Look-ups in named tables: a row name and a column name give one cell, copied from the table.

desis =
|  | nofo | mivibat | duf |
|---|---|---|---|
| reliki | 219 | 168 | 78 |
| zar | 82 | 137 | 1 |
| kunifuz | 111 | 151 | 250 |
| dugaf | 67 | 70 | 70 |

reliki, mivibat => 168
zar, nofo => 82
kunifuz, mivibat => 151
dugaf, nofo => 67
dugaf, duf => 70
dugaf, mivibat => 70
zar, mivibat => 137
reliki, nofo => 219

Table paze
          fub   zop  gakim   lik  dotaduk  nusidup  gazesu  tamef
nep      4842  4589   7186  9297     4714     5889    2386   5227
lozo     8512  7009   5298  5823     5169     7218    7690   4665
lemo     5787  7035   4496  7938     3902     4964    4184   7675
vetebob  4838  9776   5577  7036     7057     3312    6160   5601
podazul  6705  5093   7546  4188     6695     3758    5035   5039
suvor    4929  5024   4610  8203     4370     7481    5277   6689
tivoz    3649  7008   7264  5828     5057     5337    7099   4858

zop of tivoz is 7008
tamef of lemo is 7675
nusidup of nep is 5889
dotaduk of suvor is 4370
gazesu of tivoz is 7099
zop of lozo is 7009
lik of lozo is 5823
fub of nep is 4842

tur
        git  kubonob  sufuvu  vopitu  reporo
pimo     52       26      52      13      37
fos      36       35      65       6      33
nivapa   68       76      44      63      40
nud      62       61      19      42      93
tul      59       64      13       1      17
mebo     41       53      36      21      20

What is the vopitu of nud in tur?
42
What is the sufuvu of mebo in tur?
36
What is the git of tul in tur?
59
What is the reporo of mebo in tur?
20
What is the reporo of tul in tur?
17
What is the kubonob of fos in tur?
35
What is the kubonob of pimo in tur?
26
What is the kubonob of mebo in tur?
53
What is the git of mebo in tur?
41
What is the vopitu of mebo in tur?
21
What is the git of nud in tur?
62
What is the sufuvu of nivapa in tur?
44
What is the vopitu of tul in tur?
1
What is the reporo of fos in tur?
33

deled:
,pugogos,bet,debosi,sapab,vubidu,dama
bizizar,4.6,-6.7,-0.3,0.5,9.1,3.8
nor,4.9,-2.9,-1.0,2.2,3.2,-0.1
legoze,4.3,-6.8,-0.2,1.0,8.4,1.3
sivig,-0.8,-0.7,-0.3,4.4,5.4,-0.8
pufora,0.2,-0.7,5.0,3.4,4.4,4.6

What is the sapab of bizizar in deled?
0.5
What is the debosi of pufora in deled?
5.0
What is the vubidu of sivig in deled?
5.4
What is the sapab of pufora in deled?
3.4
What is the vubidu of legoze in deled?
8.4
What is the sapab of sivig in deled?
4.4
What is the bet of pufora in deled?
-0.7
What is the vubidu of bizizar in deled?
9.1
What is the pugogos of pufora in deled?
0.2
Which row has the largest sapab? sivig

zol =
|  | nez | ladabut | fupefa | purubi | rodep | vabugik | rufutun | dule | tovuzam |
|---|---|---|---|---|---|---|---|---|---|
| gazino | 147 | 201 | 77 | 51 | 83 | 108 | 61 | 39 | 147 |
| ker | 138 | 76 | 116 | 83 | 135 | 70 | 95 | 108 | 94 |
| tolug | 148 | 102 | 116 | 117 | 141 | 131 | 135 | 110 | 131 |
| feg | 74 | 94 | 128 | 133 | 108 | 102 | 114 | 144 | 89 |

What is the rufutun of tolug in zol? 135
What is the dule of gazino in zol? 39
What is the ladabut of tolug in zol? 102
What is the nez of gazino in zol? 147
What is the fupefa of ker in zol? 116
What is the vabugik of ker in zol? 70
What is the tovuzam of tolug in zol? 131
Which row has the largest rufutun? tolug

tupize.tsv
	kol	gamebet	samozo	tib
duvina	-30552	-3018	-18195	73767
gori	-34175	-28407	-79706	48170
nus	-9558	-12261	-54156	76827
tiris	-8279	-17012	-24434	73160
nades	15588	33147	-36866	70969
tem	-33611	15873	-44326	61765
tabeni	6870	-5441	-67456	42476
vele	-25292	-3845	-37294	60668
vafab	-25494	-10141	-56292	35163

What is the samozo of tem in tupize?
-44326
What is the kol of duvina in tupize?
-30552
What is the gamebet of nus in tupize?
-12261
What is the kol of tiris in tupize?
-8279
What is the samozo of gori in tupize?
-79706
What is the gamebet of tiris in tupize?
-17012
What is the gamebet of tabeni in tupize?
-5441
What is the kol of nades in tupize?
15588
What is the gamebet of gori in tupize?
-28407
What is the gamebet of nades in tupize?
33147
What is the samozo of vele in tupize?
-37294
What is the gamebet of duvina in tupize?
-3018
What is the samozo of tabeni in tupize?
-67456
What is the tib of tabeni in tupize?
42476
What is the tib of tem in tupize?
61765
What is the tib of tiris in tupize?
73160

